Below is a small trained network, with its code and all its weights. Each question gives an input and a target symbol and asks what happens when units are switched off, that is, made to give their printed mean instead of their output.

import numpy as np


def w(rows, s, z=0):
    codes = np.array(rows[::2]) - 128.0
    scale = np.full(codes.shape[1], s)
    scale[-1] = z or s
    return codes * scale


def norm(h):
    return h / np.sqrt((h * h).mean(-1, keepdims=True) + 1e-5)


def f(y):
    return np.maximum(y, 0)


def softmax(a):
    e = np.exp(a - a.max(-1, keepdims=True))
    return e / e.sum(-1, keepdims=True)


def log_softmax(a):
    a = a - a.max(-1, keepdims=True)
    return a - np.log(np.exp(a).sum(-1, keepdims=True))


def net(x, mask):
    ids = ['αγεζηλστ'.index(c) for c in x.split()]
    T = len(ids)
    res = E[ids] + P[:T]
    u = 0
    for l in range(2):
        q, k, v = (norm(res) @ M[l].T for M in (Q, K, V))
        z = softmax(np.where(np.tri(T) > 0, q @ k.T / 2**0.5, -1e9)) @ v
        res = res + np.where(mask[u], z, O[l][:, -1]) @ O[l][:, :-1]
        u += 1
        y = f(norm(res) @ A[l][:, :-1].T + A[l][:, -1])
        res = res + np.where(mask[u : u + 4], y, B[l][:, -1]) @ B[l][:, :-1]
        u += 4
    return log_softmax(norm(res)[-1] @ U[:, :-1].T + U[:, -1])


Q, K, V, O, A, B = {}, {}, {}, {}, {}, {}
E = w([
[126,131,100,127,111,83],'α',
[124,108,116,109,129,124],'γ',
[155,125,87,101,122,93],'ε',
[144,108,138,130,111,111],'ζ',
[158,119,124,127,103,88],'η',
[178,87,113,158,156,79],'λ',
[135,106,136,106,106,110],'σ',
[155,51,181,252,43,225],'τ',
],0.0018)
P = w([
[95,156,141,120,119,144],'0',
[152,109,68,107,82,216],'1',
[150,99,127,115,128,203],'2',
[121,168,49,69,96,204],'3',
[103,198,143,188,156,5],'4',
[98,98,155,127,87,122],'5',
],0.0022)
Q[0] = w([
[30,6,163,173,29,3],'0.h0',
[20,23,107,102,33,61],'0.h0',
],0.0033)
K[0] = w([
[208,12,172,204,138,252],'0.h0',
[205,35,174,252,237,236],'0.h0',
],0.0031)
V[0] = w([
[148,80,252,245,39,168],'0.h0',
[17,85,154,183,218,209],'0.h0',
],0.0033)
O[0] = w([
[78,253,33,54,154,141,70],'0.h0',
[235,175,52,150,108,23,2],'0.h0',
],0.0039,0.00072)
A[0] = w([
[231,41,152,87,53,63,87],'0.n0',
[201,252,48,216,104,170,161],'0.n1',
[153,94,46,199,40,209,8],'0.n2',
[160,131,77,10,95,101,50],'0.n3',
],0.0026,0.0016)
B[0] = w([
[158,12,56,166,59,37,248],'0.n0',
[235,76,143,137,197,242,196],'0.n1',
[118,135,155,134,195,2,223],'0.n2',
[157,249,134,180,83,141,186],'0.n3',
],0.0028,0.0017)
Q[1] = w([
[131,238,206,252,254,33],'1.h0',
[59,242,181,119,201,65],'1.h0',
],0.0036)
K[1] = w([
[216,2,14,55,84,231],'1.h0',
[253,21,10,140,124,156],'1.h0',
],0.0034)
V[1] = w([
[18,140,134,104,4,70],'1.h0',
[136,185,52,60,22,169],'1.h0',
],0.0032)
O[1] = w([
[151,136,209,70,253,73,246],'1.h0',
[164,112,150,40,103,110,195],'1.h0',
],0.0044,0.0011)
A[1] = w([
[223,82,157,33,243,107,37],'1.n0',
[252,155,163,122,210,244,61],'1.n1',
[161,128,50,185,173,216,252],'1.n2',
[213,242,194,124,147,190,85],'1.n3',
],0.0027,0.0024)
B[1] = w([
[118,222,94,237,118,98,209],'1.n0',
[149,99,134,122,113,3,169],'1.n1',
[73,241,117,109,134,133,254],'1.n2',
[250,64,45,155,120,30,160],'1.n3',
],0.0032,0.002)
U = w([
[193,247,20,235,23,211,7],'α',
[74,20,251,226,61,243,85],'γ',
[11,145,245,49,240,233,145],'ε',
[19,205,39,219,78,234,11],'ζ',
[235,234,19,8,28,217,103],'η',
[239,3,32,231,7,5,254],'λ',
[212,224,229,1,251,20,135],'σ',
[24,26,244,207,236,204,42],'τ',
],0.0037,0.0034)

Each question gives the input, a string of symbols that net reads in full, and the target symbol t.
The units are the heads (2 rows each of Q, K, V and O) and the neurons (one row each of A and B). Each row of codes is followed by its name. A weight is (code - 128) times the scale printed after its matrix; where a second scale follows, it is the last column's (O, A, B and U).
mask holds one flag per unit, layer by layer, with each layer's heads first. A switched-off unit (its flag False) gives its mean, the last column of its rows in O or B, instead of its output. The means were averaged over made-up inputs and are rounded, as every weight is.
A unit's drop is (log p(t) with every unit on - log p(t) with that unit switched off) / (log p(t) with every unit on - log p(t) with every unit switched off).
The circuit of an input: a set's keep is (log p(t) with only the set's units on - log p(t) with every unit switched off) / (log p(t) with every unit on - log p(t) with every unit switched off). Starting from all 10 units, units are removed one at a time, each time the one whose removal leaves the highest keep (on an exact tie, the one counted first), for as long as the keep stays at least 0.8.
units of the circuit, in order: the units of the circuit, biggest drop first
k most important neurons: the k neurons with the biggest drops, biggest first
k most important neurons of layer l: the k neurons of layer l with the biggest drops, biggest first
drop when u is switched off: that unit's drop, to one decimal
input γ σ σ η α γ, target σ: 2 most important neurons of layer 1 -> (1.n2; 1.n3)
input γ γ σ, target λ: units of the circuit, in order -> (0.h0; 0.n0)
input λ γ σ σ, target ζ: 2 most important neurons -> (0.n0; 0.n1)
input α α γ, target τ: units of the circuit, in order -> (0.h0; 1.h0; 0.n1)
input η ζ γ λ, target ε: most important neuron of layer 0 -> (0.n0)
input η α γ τ, target σ: 3 most important neurons -> (0.n1; 1.n1; 0.n2)
input γ η α γ, target λ: 2 most important neurons -> (0.n0; 0.n2)
input λ γ λ, target ζ: units of the circuit, in order -> (1.h0; 1.n2)
input γ η α γ σ σ, target τ: units of the circuit, in order -> (1.h0; 0.h0)
input γ σ η γ σ η, target ε: units of the circuit, in order -> (0.h0; 0.n0)
input τ γ ε, target η: units of the circuit, in order -> (0.h0; 1.h0; 0.n1)
input σ σ σ σ γ σ, target σ: units of the circuit, in order -> (0.h0; 1.h0)
input γ τ α, target α: units of the circuit, in order -> (0.h0; 1.h0; 0.n1)
input γ γ γ ε, target λ: units of the circuit, in order -> (0.h0)
input τ γ γ, target η: units of the circuit, in order -> (0.h0; 1.h0)
input γ γ σ γ ε γ, target σ: 2 most important neurons -> (0.n1; 0.n2)
input α γ α σ, target τ: units of the circuit, in order -> (0.h0; 1.h0)
input σ ζ η, target σ: 2 most important neurons -> (0.n1; 1.n0)
input γ γ τ, target α: drop when 1.n2 is switched off -> 0.5
input σ γ γ σ, target σ: units of the circuit, in order -> (1.h0)
input γ α τ, target α: drop when 0.n2 is switched off -> 0.0
input α α γ α, target τ: drop when 0.h0 is switched off -> 0.9
input ε ζ σ γ, target γ: drop when 0.h0 is switched off -> 1.1
input η γ γ α, target ε: 2 most important neurons of layer 0 -> (0.n0; 0.n3)
